Below is a small trained network, with its code and all its weights. Each question gives an input and a class and asks what happens when units are switched off, that is, made to give their printed mean instead of their output.

import numpy as np


def w(rows, s, z=0):
    codes = np.array(rows[::2]) - 128.0
    scale = np.full(codes.shape[1], s)
    scale[-1] = z or s
    return codes * scale


def f(y):
    return y / 2 * (1 + np.tanh(0.7978845608 * (y + 0.044715 * y**3)))


def log_softmax(a):
    a = a - a.max(-1, keepdims=True)
    return a - np.log(np.exp(a).sum(-1, keepdims=True))


def net(x, mask):
    res = np.array(x, float).reshape(1, 3) / 4 @ E
    y = f(res @ A[0][:, :-1].T + A[0][:, -1])
    res = res + np.where(mask, y, B[0][:, -1]) @ B[0][:, :-1]
    return log_softmax(res[-1] @ U[:, :-1].T + U[:, -1])


A, B = {}, {}
E = w([
[231,204,50,125,100,213,15],'x0',
[115,178,209,63,11,193,78],'x1',
[202,162,81,205,73,124,163],'x2',
],0.011)
A[0] = w([
[118,101,98,136,157,33,99,213],'n1',
[159,114,217,90,99,115,187,28],'n2',
[117,30,121,188,215,32,181,177],'n3',
[82,90,108,104,204,117,174,67],'n4',
[144,128,7,152,212,141,40,226],'n5',
[58,157,209,28,80,187,146,180],'n6',
[22,101,188,98,51,120,200,119],'n7',
[106,104,157,153,97,53,235,20],'n8',
[205,161,86,199,68,135,97,248],'n9',
[66,142,183,61,111,150,110,215],'n10',
[142,119,173,211,135,89,126,253],'n11',
[115,146,173,165,25,143,199,202],'n12',
],0.011,0.0048)
B[0] = w([
[100,193,155,176,143,137,168,180],'n1',
[95,105,69,120,181,93,47,153],'n2',
[57,132,176,186,74,103,230,249],'n3',
[105,152,190,179,137,96,183,186],'n4',
[144,186,154,207,186,169,162,208],'n5',
[89,31,105,78,157,109,10,212],'n6',
[122,142,88,102,228,148,89,205],'n7',
[144,175,148,146,86,213,146,190],'n8',
[210,176,155,183,142,181,180,215],'n9',
[92,127,164,69,102,201,70,189],'n10',
[85,174,142,128,144,128,173,166],'n11',
[194,185,63,118,102,197,40,174],'n12',
],0.011,0.022)
U = w([
[244,254,90,162,157,143,109,231],'0',
[171,168,168,82,4,155,74,65],'1',
[60,91,161,59,190,159,55,247],'2',
[193,86,107,95,53,110,38,16],'3',
[202,153,43,106,57,50,128,2],'4',
[108,185,119,150,61,119,153,85],'5',
[56,105,171,172,159,44,196,149],'6',
[181,158,122,173,89,95,167,4],'7',
],0.012,0.0073)

Each question gives the input, the list of numbers given to net, and the class t.
The units are the neurons (one row each of A and B). Each row of codes is followed by its name. A weight is (code - 128) times the scale printed after its matrix; where a second scale follows, it is the last column's (A, B and U).
mask holds one flag per neuron, in row order. A switched-off neuron (its flag False) gives its mean, the last column of its row in B, instead of its output. The means were averaged over made-up inputs and are rounded, as every weight is.
A unit's drop is (log p(t) with every unit on - log p(t) with that unit switched off) / (log p(t) with every unit on - log p(t) with every unit switched off).
The circuit of an input: a set's keep is (log p(t) with only the set's units on - log p(t) with every unit switched off) / (log p(t) with every unit on - log p(t) with every unit switched off). Starting from all 12 units, units are removed one at a time, each time the one whose removal leaves the highest keep (on an exact tie, the one counted first), for as long as the keep stays at least 0.8.
units of the circuit, in order: the units of the circuit, biggest drop first
top k neurons: the k neurons with the biggest drops, biggest first
drop of u: that unit's drop, to one decimal
input [-5,4,4], class 2: top neuron : (n9)
input [-8,1,6], class 5: units of the circuit, in order : (n3; n12)
input [4,6,1], class 1: top 2 neurons : (n5; n7)
input [1,1,0], class 1: top 2 neurons : (n7; n5)
input [3,0,-4], class 2: top 2 neurons : (n9; n3)
input [1,-4,2], class 6: top 3 neurons : (n12; n8; n7)
input [4,4,-2], class 2: top 3 neurons : (n6; n8; n3)
input [-4,1,5], class 0: drop of n12 : 0.3
input [-1,-8,7], class 6: drop of n3 : 0.9
input [2,5,1], class 1: drop of n3 : -0.1
